Below are the code and all the weights of a small trained network. Each question names an input and a class and asks about switching units off, where a switched-off unit gives its printed mean instead of its output.

import numpy as np


def w(rows, s, z=0):
    codes = np.array(rows[::2]) - 128.0
    scale = np.full(codes.shape[1], s)
    scale[-1] = z or s
    return codes * scale


def norm(h):
    return h / np.sqrt((h * h).mean(-1, keepdims=True) + 1e-5)


def f(y):
    return y / 2 * (1 + np.tanh(0.7978845608 * (y + 0.044715 * y**3)))


def log_softmax(a):
    a = a - a.max(-1, keepdims=True)
    return a - np.log(np.exp(a).sum(-1, keepdims=True))


def net(x, mask):
    res = np.array(x, float).reshape(1, 5) / 4 @ E
    u = 0
    for l in range(3):
        y = f(norm(res) @ A[l][:, :-1].T + A[l][:, -1])
        res = res + np.where(mask[u : u + 7], y, B[l][:, -1]) @ B[l][:, :-1]
        u += 7
    return log_softmax(norm(res)[-1] @ U[:, :-1].T + U[:, -1])


A, B = {}, {}
E = w([
[134,121,134],'x0',
[129,124,130],'x1',
[239,108,65],'x2',
[139,255,175],'x3',
[171,48,193],'x4',
],0.0059)
A[0] = w([
[40,4,24,31],'0.n1',
[148,66,212,82],'0.n2',
[25,89,196,26],'0.n3',
[54,29,38,43],'0.n4',
[139,81,69,4],'0.n5',
[244,108,53,111],'0.n6',
[5,102,193,43],'0.n7',
],0.011,0.0029)
B[0] = w([
[133,189,187,255],'0.n1',
[195,111,95,181],'0.n2',
[85,137,69,208],'0.n3',
[151,225,210,224],'0.n4',
[86,116,161,145],'0.n5',
[2,145,49,241],'0.n6',
[87,42,35,226],'0.n7',
],0.0087,0.0055)
A[1] = w([
[88,1,214,204],'1.n1',
[152,119,211,171],'1.n2',
[113,50,164,19],'1.n3',
[161,151,202,135],'1.n4',
[69,195,29,209],'1.n5',
[142,228,207,252],'1.n6',
[112,105,60,110],'1.n7',
],0.0086,0.002)
B[1] = w([
[131,148,154,159],'1.n1',
[170,253,121,138],'1.n2',
[159,107,187,126],'1.n3',
[221,74,205,140],'1.n4',
[200,75,83,255],'1.n5',
[215,155,198,198],'1.n6',
[110,55,80,160],'1.n7',
],0.0067,0.0077)
A[2] = w([
[153,156,213,133],'2.n1',
[136,165,119,71],'2.n2',
[97,57,21,155],'2.n3',
[73,146,234,141],'2.n4',
[205,202,226,253],'2.n5',
[157,13,144,219],'2.n6',
[2,217,77,81],'2.n7',
],0.0084,0.0039)
B[2] = w([
[150,160,175,164],'2.n1',
[46,124,145,121],'2.n2',
[254,131,137,255],'2.n3',
[89,202,77,151],'2.n4',
[175,202,194,245],'2.n5',
[114,241,80,180],'2.n6',
[131,91,131,169],'2.n7',
],0.0077,0.0068)
U = w([
[78,92,53,159],'0',
[149,161,156,219],'1',
[159,155,150,166],'2',
[121,185,254,5],'3',
],0.0095,0.003)

Each question gives the input, the list of numbers given to net, and the class t.
The units are the neurons (one row each of A and B). Each row of codes is followed by its name. A weight is (code - 128) times the scale printed after its matrix; where a second scale follows, it is the last column's (A, B and U).
mask holds one flag per neuron, layer by layer. A switched-off neuron (its flag False) gives its mean, the last column of its row in B, instead of its output. The means were averaged over made-up inputs and are rounded, as every weight is.
A unit's drop is (log p(t) with every unit on - log p(t) with that unit switched off) / (log p(t) with every unit on - log p(t) with every unit switched off).
unit that matters most: the unit with the biggest drop
k most important neurons: the k neurons with the biggest drops, biggest first
top k neurons in layer l: the k neurons of layer l with the biggest drops, biggest first
drop when u is switched off: that unit's drop, to one decimal
input [-6,6,-7,-8,-1], class 3: 2 most important neurons => 0.n1, 0.n4
input [1,4,-6,-8,5], class 3: 2 most important neurons => 0.n6, 0.n4
input [1,0,6,5,-7], class 0: top 3 neurons in layer 0 => 0.n4, 0.n1, 0.n6
input [7,6,8,5,-5], class 0: 3 most important neurons => 0.n6, 2.n5, 0.n4
input [4,-1,-7,-6,2], class 0: 3 most important neurons => 0.n7, 0.n3, 2.n5
input [-3,6,7,7,4], class 0: 4 most important neurons => 0.n6, 0.n4, 0.n1, 2.n5
input [-2,4,-5,-7,2], class 3: top 2 neurons in layer 0 => 0.n4, 0.n1
input [-5,-6,-6,4,5], class 0: unit that matters most => 0.n7
input [0,-3,8,6,-6], class 0: top 3 neurons in layer 0 => 0.n4, 0.n6, 0.n1
input [-2,-3,-5,-8,-2], class 3: 2 most important neurons => 0.n4, 0.n1
input [1,1,-7,3,-7], class 0: drop when 2.n5 is switched off => 0.1
input [1,3,4,-8,-7], class 3: drop when 0.n1 is switched off => 0.2
input [6,4,5,-8,4], class 3: drop when 0.n4 is switched off => 0.8
input [-5,-4,8,2,-4], class 0: drop when 2.n3 is switched off => -0.1
input [4,3,5,0,-5], class 0: most important neuron => 0.n6
